Below is a small trained network, with its code and all its weights. Each question gives an input and a class and asks what happens when units are switched off, that is, made to give their printed mean instead of their output.

import numpy as np


def w(rows, s, z=0):
    codes = np.array(rows[::2]) - 128.0
    scale = np.full(codes.shape[1], s)
    scale[-1] = z or s
    return codes * scale


def norm(h):
    return h / np.sqrt((h * h).mean(-1, keepdims=True) + 1e-5)


def f(y):
    return y / 2 * (1 + np.tanh(0.7978845608 * (y + 0.044715 * y**3)))


def log_softmax(a):
    a = a - a.max(-1, keepdims=True)
    return a - np.log(np.exp(a).sum(-1, keepdims=True))


def net(x, mask):
    res = np.array(x, float).reshape(1, 7) / 4 @ E
    u = 0
    for l in range(2):
        y = f(norm(res) @ A[l][:, :-1].T + A[l][:, -1])
        res = res + np.where(mask[u : u + 6], y, B[l][:, -1]) @ B[l][:, :-1]
        u += 6
    return log_softmax(norm(res)[-1] @ U[:, :-1].T + U[:, -1])


A, B = {}, {}
E = w([
[148,170,132,86,114],'x0',
[48,108,24,77,134],'x1',
[113,99,121,148,150],'x2',
[123,68,126,139,14],'x3',
[92,227,12,255,119],'x4',
[152,170,143,113,149],'x5',
[113,142,96,96,120],'x6',
],0.0072)
A[0] = w([
[159,155,35,216,133,29],'L0N1',
[86,19,212,49,151,5],'L0N2',
[40,131,124,78,131,68],'L0N3',
[96,198,19,231,133,23],'L0N4',
[175,21,154,204,24,254],'L0N5',
[49,155,131,117,254,224],'L0N6',
],0.0082,0.0017)
B[0] = w([
[65,255,183,58,28,203],'L0N1',
[95,154,193,63,125,214],'L0N2',
[138,146,202,85,116,142],'L0N3',
[59,106,108,57,100,254],'L0N4',
[147,168,60,60,149,236],'L0N5',
[202,97,89,102,79,190],'L0N6',
],0.0093,0.0066)
A[1] = w([
[98,86,206,254,116,109],'L1N1',
[221,136,85,117,164,60],'L1N2',
[132,101,128,142,118,2],'L1N3',
[103,102,78,43,63,219],'L1N4',
[199,185,137,102,187,190],'L1N5',
[175,90,170,61,169,17],'L1N6',
],0.0088,0.0025)
B[1] = w([
[154,76,71,158,51,121],'L1N1',
[104,111,77,166,136,135],'L1N2',
[126,172,190,84,157,113],'L1N3',
[187,110,94,221,245,255],'L1N4',
[172,93,67,163,186,166],'L1N5',
[100,137,146,159,66,167],'L1N6',
],0.011,0.0099)
U = w([
[2,128,195,17,11,254],'0',
[187,89,99,223,176,101],'1',
[227,48,67,237,138,15],'2',
],0.0054,0.0033)

Each question gives the input, the list of numbers given to net, and the class t.
The units are the neurons (one row each of A and B). Each row of codes is followed by its name. A weight is (code - 128) times the scale printed after its matrix; where a second scale follows, it is the last column's (A, B and U).
mask holds one flag per neuron, layer by layer. A switched-off neuron (its flag False) gives its mean, the last column of its row in B, instead of its output. The means were averaged over made-up inputs and are rounded, as every weight is.
A unit's drop is (log p(t) with every unit on - log p(t) with that unit switched off) / (log p(t) with every unit on - log p(t) with every unit switched off).
The circuit of an input: a set's keep is (log p(t) with only the set's units on - log p(t) with every unit switched off) / (log p(t) with every unit on - log p(t) with every unit switched off). Starting from all 12 units, units are removed one at a time, each time the one whose removal leaves the highest keep (on an exact tie, the one counted first), for as long as the keep stays at least 0.8.
units of the circuit, in order: the units of the circuit, biggest drop first
k most important neurons: the k neurons with the biggest drops, biggest first
top k neurons in layer l: the k neurons of layer l with the biggest drops, biggest first
drop when u is switched off: that unit's drop, to one decimal
input [8,-7,-8,6,7,-7,-5], class 0: 2 most important neurons : (L0N1, L1N4)
input [-7,6,1,6,7,5,-2], class 0: units of the circuit, in order : (L0N1)
input [-3,-5,3,2,4,3,-1], class 0: units of the circuit, in order : (L0N1, L1N4)
input [-8,-7,-6,1,5,-4,-6], class 0: top 2 neurons in layer 0 : (L0N6, L0N1)
input [-3,-7,-4,3,4,4,5], class 0: 3 most important neurons : (L1N4, L0N1, L0N6)
input [7,5,-8,-6,-5,-3,3], class 2: units of the circuit, in order : (L0N1, L0N4)
input [-1,0,7,-2,4,0,3], class 0: top 3 neurons in layer 0 : (L0N1, L0N4, L0N5)
input [5,6,-8,7,-4,-4,8], class 2: 3 most important neurons : (L1N4, L0N1, L0N4)
input [-2,-3,7,-5,5,-2,-8], class 0: top 2 neurons in layer 0 : (L0N5, L0N1)
input [1,6,-8,4,-2,-6,8], class 1: drop when L1N4 is switched off : 0.5
input [-8,-3,-7,6,8,5,1], class 0: drop when L0N1 is switched off : 0.5
input [-4,2,-3,2,5,5,2], class 0: drop when L0N1 is switched off : 0.7
